Below is a small trained network, with its code and all its weights. Each question gives an input and a class and asks what happens when units are switched off, that is, made to give their printed mean instead of their output.

import numpy as np


def w(rows, s, z=0):
    codes = np.array(rows[::2]) - 128.0
    scale = np.full(codes.shape[1], s)
    scale[-1] = z or s
    return codes * scale


def norm(h):
    return h / np.sqrt((h * h).mean(-1, keepdims=True) + 1e-5)


def f(y):
    return y / 2 * (1 + np.tanh(0.7978845608 * (y + 0.044715 * y**3)))


def log_softmax(a):
    a = a - a.max(-1, keepdims=True)
    return a - np.log(np.exp(a).sum(-1, keepdims=True))


def net(x, mask):
    res = np.array(x, float).reshape(1, 5) / 4 @ E
    u = 0
    for l in range(2):
        y = f(norm(res) @ A[l][:, :-1].T + A[l][:, -1])
        res = res + np.where(mask[u : u + 9], y, B[l][:, -1]) @ B[l][:, :-1]
        u += 9
    return log_softmax(norm(res)[-1] @ U[:, :-1].T + U[:, -1])


A, B = {}, {}
E = w([
[188,199,61],'x0',
[19,54,2],'x1',
[127,129,130],'x2',
[207,42,110],'x3',
[127,128,131],'x4',
],0.0058)
A[0] = w([
[189,192,31,222],'L0N1',
[203,146,78,30],'L0N2',
[149,55,46,50],'L0N3',
[142,148,97,75],'L0N4',
[156,102,136,161],'L0N5',
[218,65,184,56],'L0N6',
[105,185,5,1],'L0N7',
[134,175,166,90],'L0N8',
[147,154,201,199],'L0N9',
],0.014,0.0087)
B[0] = w([
[134,200,115,255],'L0N1',
[160,96,61,135],'L0N2',
[153,108,247,169],'L0N3',
[132,73,150,119],'L0N4',
[162,110,133,160],'L0N5',
[137,97,65,170],'L0N6',
[53,109,224,164],'L0N7',
[129,176,144,141],'L0N8',
[193,148,126,216],'L0N9',
],0.015,0.0082)
A[1] = w([
[121,57,183,31],'L1N1',
[151,114,131,107],'L1N2',
[51,196,80,49],'L1N3',
[106,59,150,94],'L1N4',
[16,157,67,167],'L1N5',
[191,56,85,2],'L1N6',
[249,183,179,136],'L1N7',
[152,188,207,107],'L1N8',
[184,200,176,183],'L1N9',
],0.012,0.009)
B[1] = w([
[145,110,163,131],'L1N1',
[124,145,144,125],'L1N2',
[135,64,198,147],'L1N3',
[160,134,141,138],'L1N4',
[250,167,153,191],'L1N5',
[125,86,77,130],'L1N6',
[65,109,104,254],'L1N7',
[88,69,102,184],'L1N8',
[67,81,123,252],'L1N9',
],0.012,0.0091)
U = w([
[41,92,129,253],'0',
[67,226,82,9],'1',
[187,59,72,134],'2',
[171,175,31,133],'3',
[251,146,176,85],'4',
[127,207,205,157],'5',
[159,49,208,67],'6',
],0.031,0.0051)

Each question gives the input, the list of numbers given to net, and the class t.
The units are the neurons (one row each of A and B). Each row of codes is followed by its name. A weight is (code - 128) times the scale printed after its matrix; where a second scale follows, it is the last column's (A, B and U).
mask holds one flag per neuron, layer by layer. A switched-off neuron (its flag False) gives its mean, the last column of its row in B, instead of its output. The means were averaged over made-up inputs and are rounded, as every weight is.
A unit's drop is (log p(t) with every unit on - log p(t) with that unit switched off) / (log p(t) with every unit on - log p(t) with every unit switched off).
The circuit of an input: a set's keep is (log p(t) with only the set's units on - log p(t) with every unit switched off) / (log p(t) with every unit on - log p(t) with every unit switched off). Starting from the 12 units with the biggest drops (on a tie, the unit counted first), units are removed one at a time, each time the one whose removal leaves the highest keep (on an exact tie, the one counted first), for as long as the keep stays at least 0.8.
circuit, biggest first: the units of the circuit, biggest drop first
top k neurons: the k neurons with the biggest drops, biggest first
k most important neurons of layer l: the k neurons of layer l with the biggest drops, biggest first
drop when u is switched off: that unit's drop, to one decimal
input [-2,3,5,7,-6], class 6: circuit, biggest first => [L0N3]
input [-5,7,-8,0,1], class 4: top 3 neurons => [L1N5, L1N9, L1N7]
input [-1,1,3,-6,-1], class 4: circuit, biggest first => [L0N3, L1N5, L0N1]
input [4,0,4,0,2], class 1: circuit, biggest first => [L0N1, L0N7, L0N3]
input [-4,1,-1,-1,2], class 4: top 2 neurons => [L0N3, L0N9]
input [2,3,5,-4,4], class 5: top 2 neurons => [L0N7, L1N5]
input [3,1,-1,7,-5], class 0: top 3 neurons => [L0N3, L1N7, L0N1]
input [7,-3,0,1,2], class 3: 2 most important neurons of layer 0 => [L0N2, L0N7]
input [1,2,1,7,5], class 0: top 4 neurons => [L0N3, L1N7, L1N5, L0N1]
input [-3,3,7,0,-8], class 4: 2 most important neurons of layer 1 => [L1N9, L1N7]
input [-2,-1,3,2,4], class 2: 2 most important neurons of layer 0 => [L0N1, L0N6]
input [8,2,-1,1,5], class 0: top 2 neurons => [L0N7, L1N9]
input [-3,-5,7,5,-8], class 2: top 2 neurons => [L0N6, L0N1]
input [-3,4,-4,-6,-2], class 4: top neuron => [L1N5]
input [-8,0,-1,8,4], class 2: top 2 neurons => [L0N6, L0N7]
input [8,1,3,-3,8], class 5: 3 most important neurons of layer 1 => [L1N5, L1N3, L1N7]
input [2,6,7,-6,2], class 5: top 2 neurons => [L0N7, L1N5]
input [4,4,-4,3,8], class 0: top 2 neurons => [L0N3, L0N1]
input [-6,-3,5,0,1], class 0: top 2 neurons => [L1N7, L1N5]
input [1,-7,4,-5,2], class 1: most important neuron of layer 0 => [L0N9]
input [7,6,5,4,8], class 0: top 2 neurons => [L0N3, L0N1]
input [-2,-8,3,-2,0], class 0: 2 most important neurons of layer 1 => [L1N7, L1N9]
input [0,-6,-5,-4,-6], class 0: 4 most important neurons of layer 1 => [L1N9, L1N7, L1N5, L1N8]
input [-5,7,-8,1,8], class 6: 2 most important neurons of layer 0 => [L0N1, L0N3]
input [-3,2,-5,0,-7], class 4: 2 most important neurons of layer 0 => [L0N9, L0N7]
input [6,-2,6,4,7], class 3: drop when L0N2 is switched off => 0.1
input [-1,8,-5,-3,0], class 4: circuit, biggest first => [L1N5]
input [-3,2,6,-8,-3], class 4: drop when L1N5 is switched off => 0.3
input [-8,-4,1,6,4], class 2: drop when L0N6 is switched off => 0.2
input [0,4,6,4,-6], class 6: drop when L1N5 is switched off => -0.4
